Below is a small trained network, with its code and all its weights. Each question gives an input and a class and asks what happens when units are switched off, that is, made to give their printed mean instead of their output.

import numpy as np


def w(rows, s, z=0):
    codes = np.array(rows[::2]) - 128.0
    scale = np.full(codes.shape[1], s)
    scale[-1] = z or s
    return codes * scale


def f(y):
    return np.maximum(y, 0)


def log_softmax(a):
    a = a - a.max(-1, keepdims=True)
    return a - np.log(np.exp(a).sum(-1, keepdims=True))


def net(x, mask):
    res = np.array(x, float).reshape(1, 8) / 4 @ E
    y = f(res @ A[0][:, :-1].T + A[0][:, -1])
    res = res + np.where(mask, y, B[0][:, -1]) @ B[0][:, :-1]
    return log_softmax(res[-1] @ U[:, :-1].T + U[:, -1])


A, B = {}, {}
E = w([
[101,189,160,131,241,250,133,155,12,251,131,160],'x0',
[158,140,122,134,162,112,122,131,151,130,133,129],'x1',
[118,118,133,114,112,143,132,139,128,133,127,125],'x2',
[33,154,45,208,118,150,230,108,233,207,171,105],'x3',
[120,123,131,137,122,137,132,121,115,116,138,126],'x4',
[99,144,133,118,101,156,123,94,118,112,123,140],'x5',
[130,137,141,122,122,136,124,137,143,135,115,124],'x6',
[219,72,62,160,53,206,42,33,138,224,164,95],'x7',
],0.012)
A[0] = w([
[45,141,85,171,119,125,234,110,193,184,174,70,58],'n1',
[191,74,73,150,69,168,1,63,126,213,144,85,2],'n2',
[175,88,172,77,131,160,63,140,82,73,75,127,66],'n3',
[111,161,139,94,234,212,132,161,41,215,157,160,101],'n4',
[22,173,179,88,187,58,184,206,121,51,96,159,26],'n5',
[191,93,194,37,130,109,46,131,50,69,118,135,89],'n6',
[172,145,175,104,128,126,123,124,131,118,176,114,42],'n7',
[129,181,106,108,172,164,92,136,69,201,150,110,143],'n8',
[144,86,83,85,47,48,108,116,203,35,153,76,137],'n9',
[69,127,82,153,137,171,184,112,213,144,121,132,99],'n10',
],0.0097,0.006)
B[0] = w([
[172,214,83,148,159,79,2,134,112,203,154,120,220],'n1',
[118,80,123,56,194,90,240,90,186,54,236,52,228],'n2',
[136,212,142,140,118,72,111,174,84,189,178,138,201],'n3',
[115,59,149,181,33,210,132,86,182,111,43,190,253],'n4',
[144,57,102,21,122,157,204,141,173,72,219,85,245],'n5',
[99,221,13,128,193,122,46,199,75,220,113,131,233],'n6',
[126,159,113,119,141,100,113,161,92,84,118,135,139],'n7',
[156,116,185,160,76,90,165,111,135,100,46,127,201],'n8',
[116,52,220,202,17,211,99,136,139,85,10,185,244],'n9',
[105,152,57,157,202,72,59,149,50,111,137,148,193],'n10',
],0.0097,0.024)
U = w([
[100,112,231,215,70,151,122,98,148,129,8,166,102],'0',
[102,244,73,154,178,98,40,146,98,253,162,119,34],'1',
[104,109,138,35,161,122,243,101,167,88,254,61,255],'2',
],0.0078,0.00057)

Each question gives the input, the list of numbers given to net, and the class t.
The units are the neurons (one row each of A and B). Each row of codes is followed by its name. A weight is (code - 128) times the scale printed after its matrix; where a second scale follows, it is the last column's (A, B and U).
mask holds one flag per neuron, in row order. A switched-off neuron (its flag False) gives its mean, the last column of its row in B, instead of its output. The means were averaged over made-up inputs and are rounded, as every weight is.
A unit's drop is (log p(t) with every unit on - log p(t) with that unit switched off) / (log p(t) with every unit on - log p(t) with every unit switched off).
The circuit of an input: a set's keep is (log p(t) with only the set's units on - log p(t) with every unit switched off) / (log p(t) with every unit on - log p(t) with every unit switched off). Starting from all 10 units, units are removed one at a time, each time the one whose removal leaves the highest keep (on an exact tie, the one counted first), for as long as the keep stays at least 0.8.
circuit, biggest first: the units of the circuit, biggest drop first
most important unit: the unit with the biggest drop
k most important neurons: the k neurons with the biggest drops, biggest first
drop when u is switched off: that unit's drop, to one decimal
input [0,-6,-3,-8,-5,-5,7,8], class 1: most important unit : n6
input [6,-2,0,-8,-3,5,7,-7], class 1: 2 most important neurons : n6; n9
input [-4,4,8,-4,2,2,-4,5], class 2: 2 most important neurons : n2; n4
input [7,2,-6,-6,7,-5,7,6], class 0: 2 most important neurons : n4; n8
input [7,-7,-5,7,-5,-2,2,-4], class 0: 3 most important neurons : n4; n6; n8
input [8,-2,-1,-6,-6,2,3,8], class 0: 3 most important neurons : n4; n8; n5
input [-6,-7,3,-2,-2,4,-6,8], class 2: 2 most important neurons : n2; n4
input [4,-5,6,-6,-1,6,7,-3], class 1: 2 most important neurons : n6; n9
input [4,2,4,4,-5,-6,0,-3], class 0: 2 most important neurons : n6; n4
input [6,1,-7,6,-5,-2,-5,2], class 0: 4 most important neurons : n4; n6; n8; n3
input [-4,-8,-1,6,-2,5,1,2], class 1: 2 most important neurons : n1; n4
input [1,-7,-5,-6,-2,0,-4,7], class 2: 2 most important neurons : n2; n1
input [5,-2,-2,0,7,-4,-1,5], class 0: 2 most important neurons : n5; n4
input [-4,8,-1,4,6,3,8,-8], class 2: circuit, biggest first : n5
input [7,-3,-4,-4,-6,-1,5,7], class 0: 2 most important neurons : n4; n5
input [7,-2,4,-6,-4,-5,7,3], class 0: 3 most important neurons : n4; n8; n1
input [-2,5,-2,4,8,5,0,-7], class 2: drop when n5 is switched off : 6.4
input [8,-6,-5,0,4,-8,6,-2], class 0: drop when n3 is switched off : 0.0
input [7,2,5,1,-6,-2,-6,8], class 2: drop when n2 is switched off : 3.4
input [0,0,-1,-8,6,2,7,-5], class 1: most important unit : n6
input [4,1,0,3,-7,-6,8,0], class 0: drop when n4 is switched off : 0.1
